In the rows, 128 means zero.
Each row has a class, written after it.
[140 108 138 146 175 162 135 116 130 127 141 110  98 125 135 124 137 124
 155 149  95 140 148 155  82 135 128 136 142 175 142 160 109 100 121 131
 155 169  94 143 137 155 135 122 144  49 149 110 100 108  88 108  85] : B
[186 153  92 111 122 123 149 157 147 132 125 138  86 176 121 155  91 111
 125 153 116 151 125 136  88 141  98 121 106 119 176 136 159 101  89 127
 141  98 106  87 150 170  93 143 119  86 138 108 151 119 112 160 101] : B
[143 141 133 164 188 115 159 127 178 132 137  94 112 118 138 142 127 136
 127 154 102 180 130 150 126 114 183 141 139 162 128 158 130 157 145 123
 146 157 115 134 162 139 164 127 137  79 143 119 143 141 146 131 166] : X
[ 94  99 152 135 121 159 139 152 142 136 131 133 128 157 178 127 137 163
 140 126 117 119 156 113 127 149 133 106 136 100 178 160 132 144 118 125
 148 164 189 144 157 117 121 113 100 148 117 135 103 137 115 173 159] : T
[103 140 134 136 118 118 101 132 153 112 129 125 112 143 134 114 119 102
 138 162 114 131 160 164 111 121 139 138 100 137 184 118 160  93 124 110
 135  64  97 136 162 129 167 118 102 141 132 114 146 100 131 138 109] : U
[134 156 127 184 119 159  66 113 128 170 105 111 112 133 176 113 108 136
 213  62 153 143 107  93 149 152 109 125 150 104   4 121 143  91 159 101
 151 108 133 115  97  88 137 107 113 130 104 102  96 157 131  91 105] : J
[156 148 126 159 149 121 184 119 105 118 110  78 138  98 109 107  90  97
  87  98 104 117 158 158 119 111 119 111 164  49 131 151  89 137 138  64
 134 165 154 155 174 180 107  66 128  89 126 126 157 128 180 109 102] : B
[103 173 156 140 159 131 156 163 137 145 102  88 151 125 112 134  66 110
 125 132 114 102 170 148 120 127 113  81 114  39  68 151  87 111 197 101
 125 144 127 141 184 148 103  97 154 129 136  98 142 117 143 133 126] : X
[195 136 108 117 161 111 139 123 117 136 122 144 129 131 125 110 140 136
 132 156 135 149 133 131 105 108 106 135 159 130 130 165 164 147  86 114
 157  85 137 114 114 118  91 127 126 117 117 124 128 140 124 109 160] : Q
[162 155 121 108 140 137 146 146 139 159 138 171 133 152 145 120 110 105
 127 147 124 140 144 149 126 136 119  96 132 119 148 137 177 112 105 132
 146 112 115 117 141 123 113 142  94 120  99  99 137  93  89 119 150] : T
[135 111 106 131 146 145 179 138 183 137 149 105 124 128 141 126 118 109
  78 156 114 138 133 146 142 135 135 142 103 154 154 149 111 154 186 100
 123 122 122 140 132 119 127 111  86 113 128 137 108 119 139 133 117] : Q
[192 157 116  94 144 108 147 131 120 146 106 146  97 194 104 166 120 118
 100 132 129 156 115 149 102 122 115 133 149  85 121 156 148 137  96 147
 109 126 139 110 135 133  57 153  79 111 111 112 144 113 114 134 143] : Z
[150 126 138 141 131 121 110 130 128 142 128 150 117  97 172 120 155 126
 117 134 146 146 134 127 100 119 133  98 114 151 165 140 153 107  47 125
 163 136 140 100 106 108 107 139 114 116 117 143 141 130  91 138 169] : J
[179 127 123 111  97 130 154 109 131  93 100 152 104 100 107  81 110 160
 165 132 142 127 187 120  85 140 119 138 163 120 171 148 126 129 111 112
 129  95 122 128 159 170 149 148 164 114 133 135 145 124 116  73 158] : U
[110 149 149 145 118 127 112 122 128 146 190 108 156  54 182 108 145 141
 108  96 110 138 156 125 126  84 135 134 124 168 128 156 116 136 103 157
 130  86  99 104 170 137 111 117 175  90 119 113 163 164 106  50 118] : X
[119 123 125 107 149 159 132 130 169 155 164 134 104  73 136 115 160 151
 159  89 110 102 137 117 125  76 127 138 137 130  48 154 130 157 148 101
 114 105 133 177 117 174 116  97 132  96 122 121 127 122  88  85 102] : T
[143 155 138 136 164 110 183 117 146 118 128 112 114  77 119 118 104 116
 129  79 118 132 117 126  94 134 137  93 146 145 123 157 109 110 151 108
  96 171 122 105 105 151 183  97 128 122 162 103 175 104 110 111 103] : D
[156 129 116  89 145 113  97 126 114 129 134 139 121 165 121 128 177  89
 117 100 144 139 109 131 112 135 107 128 123 104 132 129 165 131 108 125
 118 124 126 109 114 146 127 132 110 143 115 132 123  98  83 125 121] : D
[124 135 115 143 149 140 141 104 131 164 133  76 129 117 128 118 183 102
 134  89 108  81 140 155 137 136 124 142 161 169 189 140 116 110  90 138
 107 128 152 108 128  66 148 114 134 125 130 160 121 131 116 146 146] : J
[128 144 199  64 130 146 127 129 109  97 109 146  77 164  71 138 100 117
 161 118 190  57 164 119  91 160 139 126 138  99 153 173  99 107  63  91
 137 151 135 146 108 130 103 140  71 127 134 138 107  79 122 118 109] : Z
[141 121 136  81 124  92 147 154 152 141 124 137 125 155 127 152 132 132
 135 115 123 140 135 129  80 110 109 120 127  83 157 146 171 153 144 123
 152  78 122 112 171 156 119 135 106  95 128 148 122 131 109 131 196] : V
[142 114 122 105 175 113 138 144 126 139 142 135  99 151 142 124 157 111
 122 105 126 117 110 127 131 112 124 167 149 145 130 110 177 140 119 117
 129 126 179 137 110 151  92 115  94  91 116 116 144  98 120 114 124] : W
[133 124 114 154 183 116 190 132 136 126 151 118 170 102 183 156 116  80
 160 109  78 108 161 154  97  74 125  90 157 107  70 156  97 122 144  80
 117 147 124 166 158 121 162 139 109  97 144 153  89 162  98 128 140] : J
[126  97 147 120 166 144 132 146 143 136 150  99 136 128 126 133 134 108
 104 135 120 130 136 169 139 144 128 130 114 107 158 124 122 129 150  99
 142 176 125 143 170 137 122 109 125 100 139 188 103 117 127 130 139] : F
[157 130 122  89 160 148 121 138 118 154 142 151  90 138 124 125 147 119
 133 124 141 141 130 133 120 143 107 169 120 141 119 103 187 119 119 148
 157  70 138 107  92 146  97 141 105 113  97 110 136 110  98 146 134] : T
[110 103 133 165 151 134 117 132  90 116 123 134 145 144 133 162 197 136
 167 115 121 109 129 126 148 120 137 129 154 147 118 142 144 123  99 144
 121 180 177 137 147  85 132 116 128 101 132 127 119 144 118 167 147] : B
[169 145 157 132 106 133 109 101 111 109 106 103 141 127 122 119  94 130
 139 119 162  90 107 117 168 177 137 154 138 132 124 143 138  69 143 123
 117  92  91 111  63 151  24 112 109 187 139  94 142 141 130  91 115] : T
[130 127 150 168 126 101  91 127 127 110 133 134 160 120 167 148 108 113
 160 134 119 115 135 111 140 112 115 125 130  84 107 117 118  72  96 123
 129 112  87 123 177 150 100 137 155  96 138 176 130 122 115  76 127] : U
[132 117 143 149 159 138 155 144 121  96 136 123 133 137 137 142 181 138
 145 139 115 115 153 132 142 117 154 135 153 113 154 131 142 122 130 121
 139 169 160 130 141 111 132 134 148 111 132 131 134 131 141 124 177] : Q
[129 131 139 108 178 141 127 157 104 119 129 136 124 120 134 114 124 138
 136 143 111 162 155 147  98 149 122 118 135 157 131 139 122 151 153 137
 148 175  98 103 176 115 105 128 144 125 124 162  97 134 122 152 117] : D
[124 143 153 115  23 131  71 141 163  91 149 121 151 147 181 126 106 101
 122  82 144 129 127  83 132 135  82  84  94  50 142 139 148 165 122 118
 157  53 134  74 149 148 172 180 119 136 118 121 136 139 148 167 153] : C
[128 142 122 128 106 126 118 138 177 202 128  93  87 133 132 152 108 111
  73 105 109 112 136 137  61 136 140 116 127 167  92 119 109 110 147 135
 101 109  88 122 137 106 128  96 103 132 127  94 107 107  98 107  87] : C
[102 130 130 133 197 146 121 134 111 169 164 116 139 123 152 140 157 136
 143 140  99 155 145 142  98 154 136 138 160 115 165 169 146 151 145 130
 170 106 124 123 168 151 130  88 141  89 129 145 143 130 132 132 116] : Z
[169 191 101 148 167 121 138 115 144 117 104 127  92 132 163 100 135  94
 124 126 116 156 129 151  78  62  90 103  96  85 117 184  67 144 104 110
 115 145 156 165 148  97  97 129 123 100 122 124 119 126 141 101 126] : F
[114 144 106 132 113 124 154 118 161 142 140  85 112  99 112 118 130 137
 106  99 147 149 156 143 126 113 149 129  97 122 133 215 122 113 110 117
  85 100 112 106 110 126 165  88 124  65 135 140 151 109 105 115  81] : C
[103 101 125 176 127 114  93 147 123 133 131 127 140 138 162 135 136 133
 106 150 123 167 164 114 131 122 110 116  99 175 145 139 121 120 109 151
 179 113 112 143 169 143 175 115 130 128 143 103 119 126 122 152 113] : V
[139 155 176 118 174 126 144 111 151 154 179 117  87  58 172 125  94 120
 144 115  85 130 128 138 120 101 131  84 180 123  94 132 103 103  91 142
 128 105 139 104 150 144  90 138 116 100 107 111 140 133 120  82 132] : H
[119 152 126 119 136 140 144 133 100 137 119 129 136 136  84 111 104 116
 147 132 138 122 140  99 132 147 134 116 109 141 179 170  71 127  79 159
 156  78 125 122 205 107 110 136 152  93 126  97 126  69 136 108 109] : X
[133 154  97 151 130 129  97 113 127 144 149  96 136 118 136  98 116  94
 139  79  98 109 126 133 112 128  85 128 124  90 117 112 133 116 141 125
 138 108 115 116 138 145 139  89 154 137 126 127 152 164 115 115  95] : U
[141 143  90 130 159 124 154 104 153 172 110 153 112 128  90 134 137 109
 141 160 152 128 142 130 101 120 161  82 107 124 154 200  81 124 104  82
 139  84 115 146 141 137 135 140 154  86 145  78 148  94 100  88  97] : Q
[127 137 135 131 154 171  96 125 119 175 169  83 152 122 141 125 113 120
 101 134 126 147 108 151 120 167  85 167 130 155 195 101 110 142 130 123
 148 154 110 136 140 121 139 125 182  77 133 156 120 138 143 125 111] : F
[125 147 114  66 135 140 170 125 128  92 127 115 127 154  53 102 180 110
 133 138 143  76 132 148 111 118  89 112 153  87 188 154 109 138 153  89
 117 121 146 127 126  95 131 157 130 183 155 191 112 136 149 103 102] : V
[191  91 157 122 117 123 138 105 108 147 145 111 128 127  86 160 143 131
 123 109 113 112 125 122 111 144 126 130 229 126  96 149 123 159 112 155
 148 104  98 145 130 159 184 163 135 114 121 114  98 172 127 103 170] : H
[119 103 106 119 134 153 169 140 136 106 143 116 130 145 110 135 140  93
 132 128 131 118 123 122 132 147 141 115 129 123 143 143 126 137 129 116
 133 126 155 143 136 102 151 131  91 103 127 152 108  95 118 138 126] : C
[133 161 118 139 139 154 168 136 166 151 136 113 112  70 186 141  80 109
 115 145 103 158 163 129  88 138 136  65 127 156  89 120  62 114 176 103
 121 105 102 125 194 137 103 142 131 124 137 126 132 121 135  98 115] : C
[158 120 154  74 131 132 110 153 116 108 139 124 108 148 118 126 141 118
  89 108 146 161 145 149 121 130 131 148 163  93 130 138 178 174  90 114
 152 154 152 109 134 157 104 139  83 114  93 128 131  82 113 166 144] : D
[120 136  97 104 144 149 147 118 139 129 105 138 117  94  86  91  90 113
 174  70 123 131 121 141 120 118 148 105 114  98  56 154  96 140 144 146
 150 136 150 131 174  98 108 156 118 109 122 128 142 143 137 151 167] : W
[167 116 120 109 131 134  72 124 131 136 165 169 118 146 155  99 164 110
 126 124 141 140 147 155 136 105 126 110 147 106 148 125 203 132  54 105
 157 159 155 146 128 149 109 134 117  96 105 115 137 124  89 134 148] : W
[154 172 115 115 166 103 141 122 107 121 155 111 146 125 163 114  73  82
 115  75 116 119 142 138  85 111 118 126  98 153 111 153  96 103 126 113
 133 124  61 147 176 130 112 124 125 120 133  96  87 164 137  38 115] : Q
[154 145 110 155 159 116 125 135 131 134 147 112 133 157 147 148 142  98
 117 132 126 121 135 110 128 157 111 126 172 140 135 114 140 123 148 104
 119 147 115 145 137 132 166 116 138 135 136  98  90 131 157  86 115] : H
[154 140 119 138 150 124 120 138 114 157 135 138 102 157 134 158 127 127
 144 136  97 151 128 148 100 138 152 157 139 113 130 126  97 142 185 149
 121 125  97 144 162 116 141 124 113  97 125 130 118 126 121 148 111] : J
[151 133 123 145 177 169 111 119 131 152 147  98  91 112 136 122 150  93
 111  92 113 107 116 144 119 139 117 152 127  88  82 155  64  69 157 177
 128 127 133 136 129 138  81 135 163 111 136 102 125  86 119 110  84] : W
[121 150 112 107 137 107 134 138 134 131 115  94 138 167 109 129 144 119
 119 120 108 119 146 170  98  99 158 125 152 107 142 137 128 140 156  98
 121 170  92 182 179 144 132 116 132 127 156 139 137 139 149 110 144] : W
[121  87 134 147 122 138 152 135 140 116 127 141 100 141 123 144 173 151
 157 126 121 125 150 119 129 133 126 138 169 153 181 162 136 135 123 126
 120 123 176 147 151  92 134 123  96 118 150 103 110 123 134 124 132] : H
[116 132 112 107 152 149 145 118 163 139 138 148  94 129 151  99 167 106
 101 130 124 129 141 122  85 141 144 138 104 158 151 150 138 111 142 115
 121 154 114 132  99 146 156 128  86 144 130 124 118 104 123 110  98] : W
[172 112 157 158 120 160 133 128 155 161 139 139 118  74 152 158 147 118
 124 107 133 122 145 159 128 112 109  83 158 110 117 151  96 102  98  91
 129 134 139 145 159  90 113 165 146 157 144 134 105 163 139 116 168] : H
[135 125 138 149 148 142 116 116 121 133 140 139 153  89 104 119 153 133
 101 162 123 186 125 135  82 131 137  95 117 144 129 138 124 135 155 129
 172 181  66 110 143 101 148 133 149  97 130 168 110 155 134 117 136] : V
[ 97  85 128 125 131 127 180 153 133 104  75 113 123 136 107 140 153  96
  96 124 141  78 106 125 132 159 138 104 119 111 171 202  94 110 160 156
 177  89 110 181 173 155  68 122  98  78 149 151 106  90 150  97 132] : X
[145 113 143 102 119 133 155 136 142 133 136 111 120 142 105 147 136 137
 152 100 134 139 120 141 102 127 152 113 167  87 129 154 180 130 129  98
 146 127 156 110 113 138 114 120  98  95 139 115 155 122  85 130 149] : X
[142 126 118 131 130 122 154 137 148  98 121 130 123 168 103 155 140 146
 160 139 132 107 131 132 139 131 142 120 158 132 155 137 150 140 143 120
 102 161 158 131 131 102 105 123 113 131 158 130 141 153 121 143 155] : Z
[155 173 113  89  95 173 181  93 135 125 114 116 136 121 102 115 140 118
  87 139 181 135 133  83 163 192 139  77 156  65 153 171 114 126 133 124
 162 138 102  86  71 137 118 150 100 105  82 159  82 121 172 172 144] : V
[153 164 128 137 163 126 145 135 116 120 168 102 149 157 144 158 110  91
 134 163 135 169 151 156  87 135 134 144 109 120 182 152 120 124 158  79
 134  96  84 128 147 115 151 133 138  97 156 124 129 130 133 104 101] : C
[152 113 138 117 155 111 120 140 143 123 121 137 116 113 129 109 133 119
 111 138 120 119 106 127  99 153 116 123 135 128 132 143 155 128 147 128
 118 118 145  94 122 145 114 114 123 149 134 153 134 105 123 126 126] : X
[137 138 111 113 147 135 126 118 115 142 152 118  96  91 116 126 116 137
  78  98 124 154 130 130  68 124 133 148 157  79 120 148 101 141 102 163
 139 151 145 126 137 152  74 112 138  92 114 115 161 145 111 135  91] : D
[130 140 140 162 114 153  94 141 168 152 150  96 127 128 190 120 107 114
 129 150 123 153 143 138 143 164 122 132 148 154 150 145 120 160 168 113
 156 109  76 127 144 128 132  86 114 100 115 151 125 125 120 135  98] : D
[121 153 125 137 157 149  92 126 117 140 167  78 143 106 166 133 153 124
 108 143 138 146 123 137 118 153 137 111 138 169 156 143 112 134 154 106
 136 115  91 126 125 146 153 138 213  99 142 119 110 137 145 106  84] : C
[ 91 118 121 163 163 130 116 125 123 122 131 131 170 114 130 109  98 101
 137 133 134 129 134 143 132 133 129 174  98 126 134 160 122 126 148 132
 192 149  89 149 134 114 121  99 113  65 144 116 118 122 131 117 106] : B
[131 123 158 173 137 136 104 142 126 124 136 101 151 147 177 132 134 150
 135 139 131 125 155 133 165 158 121 152 152 164 205 154 164 132  94 115
 123 144 157 119 148 119 130 110 155 103 126 134 132 130 143 154 150] : T
[129  77 116 119  81 148  93 122  94 168  96 121 153 134 125 136 129 118
 155 130 150 120  98 120 117 151 142  84 111  98 118 127 100 113 107 101
 137  80 117 180 120 153 100 112 134 130 115 187 117 129  97 173 153] : W
[164 134 179 143  86 151 153 142 120 116 146 123 109 145 135 134 114  90
  58 177 158  86 131 125 150 156 148 130 126  98 181 184  46 139 148 136
 124  75 147 148  92 132 106 125  73 166  88  86 151  63 122 112  89] : V
[131 107 131 132  91 154  62 133 138 136 142 129 147 115 105 108 178 104
 107 143 159  92 115 133 160 107 151 125 122  92  80 171 147 177  77 126
 150 125 138 164 109 115  85 112 108 121  80 175 160 135 105 142 165] : W
[125 164 174 160  87 166 150 148 109 153 120 143 150 129 149 168 130 113
 139 119 113 114 121  88  88 107 102  52 132  61 118 140  67 123 127 111
 143 120 152 144 184  91  71 144 106 121 120  85 161 109 123  96 140] : J
[135 137 119 148 171  99 135 124 134 113 150  98 158  92 153 146 139 137
  88 173 115 148 140 151 109  99 140 140 163 129 135  97 129 146 178 114
 107 154 120 160 144 121 125  99 157  69 141 160 105 158 168 141 143] : F
[110 157 122 146 140  94 114 124 131 142 111 119 143 139 152 134 143 144
 100 139 111 149 152 129  96 139 109 135 152 105 163 132 153 122 169 124
 130 136  95 112 159 149 145 105 141 122 147 137 143 146 157 126 112] : U
[130 131 130 118 163 117 105 118  87 104 176 109 157 121 110 139 153 115
 113  93 157 123 129 102 104 108 115 122 115 141 104 166 136 130 118  94
 128  98 110 130 134 131  99  96 138  96 143 105  76 144 135  78  58] : Z
[135 139 131 138 131 115 114 110 107 139  90 136  69 147 159 143 116 130
 153 114 139 142 128 114 112 168 119 101 133 179 161 132  98  78  85 138
 110 111 124 127 175 128  83 155 123 127 127 120 107 164 152  76 118] : H
[139 173 146  90  93 127 129  85 141 147 120 101 121 127 152 106 142  98
  90  89 186 134 153  96 133 162  75  96 171 114 131 155  56 145 138 158
 156  80 134  80 134  91 141 174  85 109 120 153 109  89 136 104 120] : X
[101 108 151 132 157 104 146 141  97 107 124 164 128 114 129 160 184 109
  83 147 147 127 116  94 107 146 158 129 111 112 118 174 123 106 130 164
 138 156 116 143  90 154 101 118  60 141 128 120 156  95 112  83 137] : H
[158 126 129  87 152 121  88 129 126 132 122 154 130 132 148 127 143  96
 138 118 142 144 135 144  99 117 114 131 133 119 106 148 150 158  87 100
 172 144 127 122 112 150  96 152  92 118 129 132 125  95  84 138 155] : F
[141  93 154 139 176 150 157  99 102 198 126 105 127 117 106 159 139 142
 162 107 131 138 118  83 120 163 157 140 155 151 124 145  77 146 108 104
 160 115 166 142 150 174 117 115 138 120 145 105 159 125 118 127 154] : W
[119 116 120 109 148 141 150 144 153 135 148  86 119 126 148 139 112 136
 133 113 122  99 142 137 157 131 131  84 193 144 132 139 129 134 114  84
 182 154 118 179 172 166  92 109 120  75 148 152 103 160 145 110 122] : Q
[ 86 142 153 113 130 175 143 118 147 178 131 106 118  87 146 104 115 131
 149  90  83 126 147 126  98 157 122 122 150 183 158 118 102 125 136 112
 143 144 106 131 170 132 177  98 101 158 130 151 126 113 145 124 134] : V
[124  96 129 143 163 148 135 125  80 111 140 109 141 138 121 122 146 114
 170 122 108 112 124 143 107 152 139 147 151 161 153 119 137 103 125 112
 127 151 158 125 137 123 127 108 139 122 136 118 126 121 103 102 104] : B
[170 105 109 137 137 126 169  88 111 145 109  77 148 138  96 148 137 127
 121 122 106 105 135 161 170 133 126 172 197  92 105 183  66 129 156 133
  90 103 111 182 146 143 100 106 111 122 140 177 128 153 145 113 131] : Q
[131 100 125 139 148 152 198 126 150 133 157  79 116 124 137 141 113 123
 147 122 124 108 134 136 134 149 150  76 148 103 130 171  77  92 159  94
  88 117 174 146 181 144 106 116 130 110 145 162 136 152 113  93 110] : W
[133 157 103 145 185 134 145 120 112 125 160 134 126  99 113 140 118 121
  91 156 141 144 186 120  82 114 107 100 140 134 125 116 118  74  75 144
 168 134 122 135 154 117 121 130 154 103 153  94 114 150 149 131  90] : Z
[134 132 155 127 160  98 121 109  90  99  74 115 142 177  86 129 154  75
 148 143 161  83 121 131 130 193 148 144 199  76 121 130 156  68 173 149
 148  69 148  89 127  79  87 130  67 159 117 111 127  40 134  84 147] : U
[ 95 134 116 175 124 143 137 112 132 182 121 100 141 131 146 137 112 102
 122  98 104 157 123 131 115 129 123 124  53 127 168 134  57 137 160 116
 133 107 114 173 193 112 159 105 113 118 134 111 133 156 142 135 129] : J
[ 97 126 134 119 147 139 112 131 132 115 132 118 109 136 123  95 146 118
 130 109 127 131 133 128 131 149 111 175 110 131 143 115 116 148 203 168
 156 107 117 116 136 108 138 116 117 140 126 124 109 127 140 131 101] : D
[132 146  99 169 175 121 161 121 151 153 141 108 143  87 144 149  83  99
 133 147 102  85 138 121 136 144 152 136 137 124  89 171  53 120 155 135
 104  96 114 112 167 136 109 109 154 110 132 130 124 139 139 131  88] : B
[ 82 135 118 119 108 161 130 111 174 183 109 110 116  94 140 107 116 107
 131 106 112 124 134 133 126 133 136  74  68 101  92 111 106  83 119 111
 110 141 100 125 142 169 122 131 118 120 100 165 146 126  80  95 143] : J
[ 96 143 137 125 150 129 116 126 137 122 160 131 144 142 135 117 127 138
 159 150 118 141 174 140  97 111 140 102 132 145 160 127 141 122 112 130
 152 163  96 144 156 104 171 110 130  97 147 126 109 130 102 114 136] : Z
[120 106 169 154 121 113 122 131 130 178 148 119 121 162 159 140 131 184
 145 138 111 131 166  83 105 116 121  80 147 115 143 199  89 130  89 132
 130  62 137 128 209 151 148 103 150 115 125 111  89 135  99  82  84] : T
[153 160 147 143 113 146 162 119 157 129 130 110 120  88 197 129 117 129
 136 118 114 130 171 136  83  98 125  93 145 114 158 212  52 137 102  89
 132 108 113 131 173 161 143 157 167  86 141 118 119 127 137 106 126] : B
[139 127 128  92 116 126 120 157 139 115 149 142  97 145 116 130 147 127
 108 119 159 163 131 134 132 118 132 130  88 106 154 131 153 128 110 123
 132 123 113 112 129 144 132 130 112 115 122 142 134  99 100 140 108] : D
[100 112 105 158 124 103 108 130 139 108 102 134 161 109  70 128  78 130
 134 123 139 103  93  97 127 154  82 163 115 149  89 142 130  99 160 144
 127  95  95 161 161 132 140 101 108 158 190 130 168 130 152  99  89] : U
[109 154 119 110 115 143  82 127 156 122 153 118 134 120 131 118 102 127
 107 142 146 104 115 113  97 135 118 116 152 109 121 118 125 121 116 129
 135 129 119 169 156 122  84 130 125 119 130 136 127 117 136  88 109] : T
[180 140 130 138 115 155 172 117 118 152 100 137 134 121 103 131 122  81
 126  85 123 117 124 131 105  83  99 138 131  48 144 158  43 159 145  56
 149 107 140 186 144 122  55 112 104 108 132 104 120  75 141  92 115] : V
[134 137 126 122 184 105 115 113 124 147 136 134 115 167  98 147 120 131
 169 153 127 127 139 129  95 148 136 180 140 135 148 149 109 134 149 137
 132 135 105 142 132 144 152 121 133 120 156 120 133 132 101 115 117] : V
[111  88 133 159 107 155 107 117 155 169 142 101 129 143 114 160 173 119
  82 134 139 137 111 131 102 135 138 194  92 104 174 133 121 117 116  85
 142  98 135 133 137 150 134 130 125 173 152 121 157 138 136  93  99] : B
